Below is a small trained network, with its code and all its weights. Each question gives an input and a target symbol and asks what happens when units are switched off, that is, made to give their printed mean instead of their output.

import numpy as np


def w(rows, s, z=0):
    codes = np.array(rows[::2]) - 128.0
    scale = np.full(codes.shape[1], s)
    scale[-1] = z or s
    return codes * scale


def norm(h):
    return h / np.sqrt((h * h).mean(-1, keepdims=True) + 1e-5)


def f(y):
    return y / 2 * (1 + np.tanh(0.7978845608 * (y + 0.044715 * y**3)))


def softmax(a):
    e = np.exp(a - a.max(-1, keepdims=True))
    return e / e.sum(-1, keepdims=True)


def log_softmax(a):
    a = a - a.max(-1, keepdims=True)
    return a - np.log(np.exp(a).sum(-1, keepdims=True))


def net(x, mask):
    ids = ['ΘΛΞΠΣαβεζημτφψω'.index(c) for c in x.split()]
    T = len(ids)
    res = E[ids] + P[:T]
    u = 0
    for l in range(3):
        r = norm(res)
        for j in range(2):
            rows = slice(4 * j, 4 * j + 4)
            q, k, v = (r @ M[l][rows].T for M in (Q, K, V))
            z = softmax(np.where(np.tri(T) > 0, q @ k.T / 4**0.5, -1e9)) @ v
            o = O[l][rows]
            res = res + np.where(mask[u + j], z, o[:, -1]) @ o[:, :-1]
        u += 2
        y = f(norm(res) @ A[l][:, :-1].T + A[l][:, -1])
        res = res + np.where(mask[u : u + 4], y, B[l][:, -1]) @ B[l][:, :-1]
        u += 4
    return log_softmax(norm(res)[-1] @ U[:, :-1].T + U[:, -1])


Q, K, V, O, A, B = {}, {}, {}, {}, {}, {}
E = w([
[108,214,114,118],'Θ',
[16,166,87,67],'Λ',
[55,147,108,32],'Ξ',
[102,151,113,23],'Π',
[114,169,103,107],'Σ',
[206,2,115,187],'α',
[82,184,125,30],'β',
[128,113,94,168],'ε',
[177,170,152,31],'ζ',
[46,194,113,51],'η',
[210,119,148,123],'μ',
[68,180,84,120],'τ',
[99,131,79,177],'φ',
[187,92,122,58],'ψ',
[198,158,156,135],'ω',
],0.0083)
P = w([
[140,112,133,144],'0',
[156,114,66,110],'1',
[83,142,218,151],'2',
[87,93,188,115],'3',
[186,155,47,137],'4',
[84,147,117,145],'5',
[103,79,169,97],'6',
[249,126,50,26],'7',
[97,114,88,136],'8',
[118,74,172,111],'9',
],0.018)
Q[0] = w([
[81,52,247,91],'L0H0',
[79,148,95,104],'L0H0',
[119,97,174,152],'L0H0',
[144,197,75,189],'L0H0',
[100,108,181,163],'L0H1',
[128,85,154,176],'L0H1',
[199,141,198,103],'L0H1',
[122,120,61,151],'L0H1',
],0.012)
K[0] = w([
[99,70,185,109],'L0H0',
[108,179,56,91],'L0H0',
[151,104,141,101],'L0H0',
[244,171,2,219],'L0H0',
[74,108,144,150],'L0H1',
[78,70,221,196],'L0H1',
[138,167,117,134],'L0H1',
[85,102,127,185],'L0H1',
],0.0087)
V[0] = w([
[232,202,24,152],'L0H0',
[229,140,70,150],'L0H0',
[97,217,141,74],'L0H0',
[137,45,253,113],'L0H0',
[48,193,190,199],'L0H1',
[88,57,196,225],'L0H1',
[43,164,209,141],'L0H1',
[241,229,87,46],'L0H1',
],0.0062)
O[0] = w([
[237,35,14,155,90],'L0H0',
[39,81,227,71,88],'L0H0',
[114,89,126,152,179],'L0H0',
[7,242,76,100,117],'L0H0',
[94,214,168,167,14],'L0H1',
[105,175,72,73,4],'L0H1',
[3,128,69,77,62],'L0H1',
[124,73,55,226,219],'L0H1',
],0.0044,0.0024)
A[0] = w([
[102,129,235,148,40],'L0N0',
[89,174,2,27,252],'L0N1',
[192,119,143,103,35],'L0N2',
[45,115,55,203,149],'L0N3',
],0.0072,0.0036)
B[0] = w([
[95,155,220,61,143],'L0N0',
[205,1,114,207,254],'L0N1',
[101,233,86,135,126],'L0N2',
[199,140,189,90,167],'L0N3',
],0.0059,0.0044)
Q[1] = w([
[98,140,170,109],'L1H0',
[120,105,124,153],'L1H0',
[56,212,251,45],'L1H0',
[191,40,90,195],'L1H0',
[57,153,123,152],'L1H1',
[116,73,36,144],'L1H1',
[113,139,137,131],'L1H1',
[116,71,88,133],'L1H1',
],0.012)
K[1] = w([
[187,172,16,138],'L1H0',
[62,159,207,66],'L1H0',
[206,240,69,226],'L1H0',
[53,97,129,2],'L1H0',
[73,132,134,113],'L1H1',
[168,77,116,208],'L1H1',
[98,154,117,61],'L1H1',
[200,86,80,227],'L1H1',
],0.0096)
V[1] = w([
[201,103,222,161],'L1H0',
[158,49,192,11],'L1H0',
[230,169,76,109],'L1H0',
[198,204,176,216],'L1H0',
[174,188,112,73],'L1H1',
[251,8,92,234],'L1H1',
[81,100,1,115],'L1H1',
[222,123,132,91],'L1H1',
],0.0086)
O[1] = w([
[71,155,69,136,173],'L1H0',
[79,97,149,248,207],'L1H0',
[74,51,92,128,125],'L1H0',
[105,110,18,157,94],'L1H0',
[157,90,107,179,96],'L1H1',
[145,176,145,137,254],'L1H1',
[186,99,139,126,111],'L1H1',
[85,117,149,142,161],'L1H1',
],0.011,0.0061)
A[1] = w([
[144,254,152,94,199],'L1N0',
[19,217,142,39,36],'L1N1',
[95,39,24,63,14],'L1N2',
[17,129,75,167,3],'L1N3',
],0.0089,0.0025)
B[1] = w([
[55,4,104,117,198],'L1N0',
[151,16,117,146,207],'L1N1',
[87,126,203,155,233],'L1N2',
[200,139,177,39,252],'L1N3',
],0.011,0.0044)
Q[2] = w([
[96,70,109,88],'L2H0',
[29,100,197,66],'L2H0',
[147,62,166,170],'L2H0',
[186,213,233,254],'L2H0',
[113,121,61,97],'L2H1',
[79,4,82,112],'L2H1',
[195,230,94,130],'L2H1',
[85,139,171,147],'L2H1',
],0.014)
K[2] = w([
[49,161,23,216],'L2H0',
[32,226,150,193],'L2H0',
[218,227,23,172],'L2H0',
[243,124,205,76],'L2H0',
[133,228,96,254],'L2H1',
[132,49,84,209],'L2H1',
[88,253,142,106],'L2H1',
[31,96,142,99],'L2H1',
],0.0098)
V[2] = w([
[172,165,75,155],'L2H0',
[121,126,177,44],'L2H0',
[83,250,187,156],'L2H0',
[134,47,224,188],'L2H0',
[62,100,136,130],'L2H1',
[137,94,163,98],'L2H1',
[52,150,128,149],'L2H1',
[205,76,77,201],'L2H1',
],0.013)
O[2] = w([
[187,116,52,163,182],'L2H0',
[43,58,142,19,14],'L2H0',
[2,192,115,148,110],'L2H0',
[193,212,224,96,255],'L2H0',
[89,49,108,90,199],'L2H1',
[104,151,41,116,158],'L2H1',
[102,19,159,52,143],'L2H1',
[229,167,92,167,225],'L2H1',
],0.0081,0.0069)
A[2] = w([
[102,51,123,1,3],'L2N0',
[238,77,153,70,123],'L2N1',
[152,37,148,166,86],'L2N2',
[172,52,28,70,23],'L2N3',
],0.016,0.0054)
B[2] = w([
[235,104,100,213,170],'L2N0',
[106,82,62,165,252],'L2N1',
[90,243,94,104,181],'L2N2',
[88,196,248,4,143],'L2N3',
],0.011,0.012)
U = w([
[135,191,49,79,157],'Θ',
[158,3,188,111,73],'Λ',
[110,86,219,104,142],'Ξ',
[121,166,204,102,155],'Π',
[233,174,89,154,117],'Σ',
[95,196,165,157,128],'α',
[33,111,139,164,134],'β',
[199,58,57,126,86],'ε',
[106,245,110,189,53],'ζ',
[67,11,93,140,81],'η',
[48,153,8,183,57],'μ',
[124,121,115,64,255],'τ',
[183,75,95,54,187],'φ',
[195,204,217,134,81],'ψ',
[69,121,59,78,198],'ω',
],0.018,0.0082)

Each question gives the input, a string of symbols that net reads in full, and the target symbol t.
The units are the heads (4 rows each of Q, K, V and O) and the neurons (one row each of A and B). Each row of codes is followed by its name. A weight is (code - 128) times the scale printed after its matrix; where a second scale follows, it is the last column's (O, A, B and U).
mask holds one flag per unit, layer by layer, with each layer's heads first. A switched-off unit (its flag False) gives its mean, the last column of its rows in O or B, instead of its output. The means were averaged over made-up inputs and are rounded, as every weight is.
A unit's drop is (log p(t) with every unit on - log p(t) with that unit switched off) / (log p(t) with every unit on - log p(t) with every unit switched off).
The circuit of an input: a set's keep is (log p(t) with only the set's units on - log p(t) with every unit switched off) / (log p(t) with every unit on - log p(t) with every unit switched off). Starting from the 12 units with the biggest drops (on a tie, the unit counted first), units are removed one at a time, each time the one whose removal leaves the highest keep (on an exact tie, the one counted first), for as long as the keep stays at least 0.8.
units of the circuit, in order: the units of the circuit, biggest drop first
unit that matters most: the unit with the biggest drop
top k neurons: the k neurons with the biggest drops, biggest first
top k neurons in layer l: the k neurons of layer l with the biggest drops, biggest first
heads that matter: for each layer, one digit per head in row order, 1 if its drop is at least 0.15 and else 0, layers parted by /
input μ Θ β Λ, target μ: top neuron	[L1N1]
input μ Θ β ε Θ Π Λ η η, target Λ: units of the circuit, in order	[L1H0, L0H0, L2H1, L1N3]
input Λ α ε ε, target Λ: top 3 neurons	[L1N0, L1N1, L2N0]
input ζ Σ μ α, target ζ: heads that matter	11 / 11 / 11
input τ τ ε Θ η τ, target Θ: top 2 neurons	[L2N2, L1N0]
input τ ζ ζ ε Σ Σ, target ε: heads that matter	11 / 11 / 10
input Π η Λ, target Π: heads that matter	01 / 11 / 10
input ε α Θ α Λ Λ ω, target ε: top 4 neurons	[L0N2, L1N3, L1N2, L0N3]
input ε η ζ Ξ Σ Λ Ξ Ξ μ Λ, target ε: heads that matter	10 / 11 / 11
input ω ω μ η, target ω: heads that matter	00 / 11 / 10
input η ψ ψ, target η: top 2 neurons	[L0N3, L1N1]
input Ξ η β Λ Ξ φ, target Λ: units of the circuit, in order	[L0H0, L0N1, L1H1, L2H1]
input α β ζ, target α: units of the circuit, in order	[L1H1, L1H0, L0H0, L2N1]
input μ Λ ζ Ξ τ Π μ Λ ω, target μ: unit that matters most	L0H0
input Θ α Λ ψ Π ω, target ψ: units of the circuit, in order	[L1H0, L0H0]
input Ξ Λ ζ, target Ξ: heads that matter	00 / 11 / 10
input Λ φ Π, target Λ: units of the circuit, in order	[L1H1, L1N1]
input η η Ξ Λ ω Λ Π, target η: units of the circuit, in order	[L1H0, L0H0, L1N1]
input Ξ Π Λ Σ, target Ξ: top 3 neurons	[L1N0, L1N3, L0N1]
input ε ε Ξ η Θ μ μ Λ φ Λ, target ε: units of the circuit, in order	[L2H0, L1H0, L1N1]
input τ Π μ ζ, target τ: heads that matter	01 / 10 / 01
input ψ α μ η μ η ψ α μ, target ψ: units of the circuit, in order	[L1H0]
input μ Ξ ε ψ Ξ ζ, target ψ: heads that matter	11 / 11 / 10
input α μ η Ξ μ Λ Θ, target α: heads that matter	11 / 11 / 11
input β ε ψ Λ ε β Π, target β: heads that matter	01 / 11 / 10
input Π μ ε, target Π: top 3 neurons in layer 1	[L1N3, L1N0, L1N1]
input τ μ ω μ ω η μ φ ε, target μ: top 4 neurons	[L1N2, L2N2, L2N1, L2N0]
input ω μ η η ε Λ μ ω Π, target μ: top 2 neurons	[L2N2, L1N2]
input φ Π τ ω Π ζ μ Λ Λ Π, target φ: heads that matter	11 / 10 / 11
input Θ Λ μ Λ ζ ε ζ Λ Λ, target ζ: heads that matter	10 / 11 / 11
